Here is a tiny trained network, its code and every weight. The questions are about switching its units off for an input and a target symbol, where a switched-off unit gives its printed mean instead of its output.

import numpy as np


def w(rows, s, z=0):
    codes = np.array(rows[::2]) - 128.0
    scale = np.full(codes.shape[1], s)
    scale[-1] = z or s
    return codes * scale


def norm(h):
    return h / np.sqrt((h * h).mean(-1, keepdims=True) + 1e-5)


def f(y):
    return y / 2 * (1 + np.tanh(0.7978845608 * (y + 0.044715 * y**3)))


def softmax(a):
    e = np.exp(a - a.max(-1, keepdims=True))
    return e / e.sum(-1, keepdims=True)


def log_softmax(a):
    a = a - a.max(-1, keepdims=True)
    return a - np.log(np.exp(a).sum(-1, keepdims=True))


def net(x, mask):
    ids = ['γδλπστω'.index(c) for c in x.split()]
    T = len(ids)
    res = E[ids] + P[:T]
    u = 0
    for l in range(2):
        r = norm(res)
        for j in range(2):
            rows = slice(2 * j, 2 * j + 2)
            q, k, v = (r @ M[l][rows].T for M in (Q, K, V))
            z = softmax(np.where(np.tri(T) > 0, q @ k.T / 2**0.5, -1e9)) @ v
            o = O[l][rows]
            res = res + np.where(mask[u + j], z, o[:, -1]) @ o[:, :-1]
        u += 2
        y = f(norm(res) @ A[l][:, :-1].T + A[l][:, -1])
        res = res + np.where(mask[u : u + 8], y, B[l][:, -1]) @ B[l][:, :-1]
        u += 8
    return log_softmax(norm(res)[-1] @ U[:, :-1].T + U[:, -1])


Q, K, V, O, A, B = {}, {}, {}, {}, {}, {}
E = w([
[106,120,139],'γ',
[157,231,91],'δ',
[109,124,141],'λ',
[108,121,140],'π',
[127,78,53],'σ',
[108,130,141],'τ',
[157,143,251],'ω',
],0.0016)
P = w([
[2,208,186],'0',
[22,184,187],'1',
[49,164,174],'2',
[64,160,169],'3',
[88,142,166],'4',
[96,144,159],'5',
[118,133,155],'6',
[128,129,153],'7',
[139,126,145],'8',
[148,128,139],'9',
[154,129,131],'10',
[162,132,128],'11',
[167,138,125],'12',
],0.00063)
Q[0] = w([
[105,155,191],'L0H0',
[156,142,44],'L0H0',
[40,78,242],'L0H1',
[255,192,16],'L0H1',
],0.004)
K[0] = w([
[89,57,162],'L0H0',
[124,172,77],'L0H0',
[254,112,94],'L0H1',
[9,130,187],'L0H1',
],0.0046)
V[0] = w([
[211,133,102],'L0H0',
[83,236,82],'L0H0',
[80,115,215],'L0H1',
[81,255,124],'L0H1',
],0.0017)
O[0] = w([
[60,132,167,11],'L0H0',
[184,49,131,196],'L0H0',
[48,49,88,213],'L0H1',
[191,123,3,251],'L0H1',
],0.0016,0.0013)
A[0] = w([
[153,65,149,109],'L0N0',
[114,111,124,57],'L0N1',
[140,151,88,116],'L0N2',
[125,167,190,255],'L0N3',
[7,145,85,109],'L0N4',
[62,108,126,106],'L0N5',
[146,161,112,210],'L0N6',
[141,94,148,73],'L0N7',
],0.0016,0.00093)
B[0] = w([
[87,238,60,134],'L0N0',
[138,186,151,43],'L0N1',
[86,102,185,137],'L0N2',
[166,10,49,255],'L0N3',
[229,70,140,206],'L0N4',
[242,151,98,147],'L0N5',
[95,1,105,255],'L0N6',
[120,209,120,51],'L0N7',
],0.00071,0.00029)
Q[1] = w([
[115,91,94],'L1H0',
[130,60,122],'L1H0',
[119,254,210],'L1H1',
[150,24,54],'L1H1',
],0.0051)
K[1] = w([
[139,111,120],'L1H0',
[145,86,133],'L1H0',
[3,89,118],'L1H1',
[242,169,151],'L1H1',
],0.0059)
V[1] = w([
[166,90,57],'L1H0',
[92,5,151],'L1H0',
[176,207,129],'L1H1',
[214,60,189],'L1H1',
],0.0016)
O[1] = w([
[58,149,202,201],'L1H0',
[152,233,134,254],'L1H0',
[102,228,104,72],'L1H1',
[7,123,128,54],'L1H1',
],0.0019,0.0008)
A[1] = w([
[103,29,186,3],'L1N0',
[83,120,126,124],'L1N1',
[181,89,111,130],'L1N2',
[84,142,154,71],'L1N3',
[27,137,83,126],'L1N4',
[134,140,253,165],'L1N5',
[162,162,107,148],'L1N6',
[175,100,136,138],'L1N7',
],0.0036,0.0013)
B[1] = w([
[235,156,130,58],'L1N0',
[84,139,181,96],'L1N1',
[40,147,132,190],'L1N2',
[106,36,155,36],'L1N3',
[126,225,206,159],'L1N4',
[3,186,69,227],'L1N5',
[207,201,89,255],'L1N6',
[60,157,171,170],'L1N7',
],0.0014,0.00055)
U = w([
[211,34,173,73],'γ',
[223,211,34,210],'δ',
[161,51,118,53],'λ',
[171,70,150,2],'π',
[12,162,80,83],'σ',
[105,40,45,89],'τ',
[92,180,254,206],'ω',
],0.0085,0.0043)

Each question gives the input, a string of symbols that net reads in full, and the target symbol t.
The units are the heads (2 rows each of Q, K, V and O) and the neurons (one row each of A and B). Each row of codes is followed by its name. A weight is (code - 128) times the scale printed after its matrix; where a second scale follows, it is the last column's (O, A, B and U).
mask holds one flag per unit, layer by layer, with each layer's heads first. A switched-off unit (its flag False) gives its mean, the last column of its rows in O or B, instead of its output. The means were averaged over made-up inputs and are rounded, as every weight is.
A unit's drop is (log p(t) with every unit on - log p(t) with that unit switched off) / (log p(t) with every unit on - log p(t) with every unit switched off).
The circuit of an input: a set's keep is (log p(t) with only the set's units on - log p(t) with every unit switched off) / (log p(t) with every unit on - log p(t) with every unit switched off). Starting from the 12 units with the biggest drops (on a tie, the unit counted first), units are removed one at a time, each time the one whose removal leaves the highest keep (on an exact tie, the one counted first), for as long as the keep stays at least 0.8.
units of the circuit, in order: the units of the circuit, biggest drop first
top k neurons: the k neurons with the biggest drops, biggest first
k most important neurons of layer l: the k neurons of layer l with the biggest drops, biggest first
heads that matter: for each layer, one digit per head in row order, 1 if its drop is at least 0.15 and else 0, layers parted by /
drop when u is switched off: that unit's drop, to one decimal
input δ λ δ γ σ γ λ ω π γ π, target ω: units of the circuit, in order => L1H1, L1H0, L1N4, L0H1
input τ λ λ τ, target τ: units of the circuit, in order => L1H1, L1N4
input ω δ γ σ τ γ ω τ σ γ π, target σ: units of the circuit, in order => L0H1, L1N5
input π π γ λ λ ω ω γ, target ω: units of the circuit, in order => L1N4, L1H1
input λ λ σ π λ λ γ γ, target σ: heads that matter => 00 / 11
input γ ω δ ω σ ω γ, target ω: units of the circuit, in order => L1H1, L1N4
input γ δ λ, target δ: heads that matter => 00 / 01
input ω λ π γ ω λ σ ω γ τ λ, target ω: heads that matter => 00 / 01
input γ λ λ, target γ: heads that matter => 01 / 01
input λ δ ω π γ δ λ π, target δ: top neuron => L1N5
input ω ω λ τ δ δ τ, target δ: units of the circuit, in order => L1H1, L1N5
input γ σ ω γ π π γ τ γ δ σ π, target σ: 2 most important neurons of layer 1 => L1N5, L1N0
input τ ω σ δ δ γ γ γ λ ω γ λ, target ω: units of the circuit, in order => L1H1, L1N4, L1H0, L0H1
input δ γ σ δ λ, target δ: most important neuron of layer 1 => L1N6
input τ γ λ λ γ γ π τ γ σ λ, target σ: heads that matter => 00 / 00
input τ τ γ λ τ, target τ: top 3 neurons => L1N4, L1N6, L1N2
input γ γ γ γ δ γ σ δ γ, target δ: 2 most important neurons of layer 1 => L1N6, L1N2
input λ γ δ ω π, target ω: drop when L0N3 is switched off => 0.1
input γ λ ω σ γ ω ω γ τ σ τ, target σ: drop when L1H0 is switched off => 0.3
input γ π δ λ γ π σ γ γ τ, target σ: drop when L0H1 is switched off => 0.8
input δ π π γ δ δ γ τ γ, target δ: top neuron => L1N5
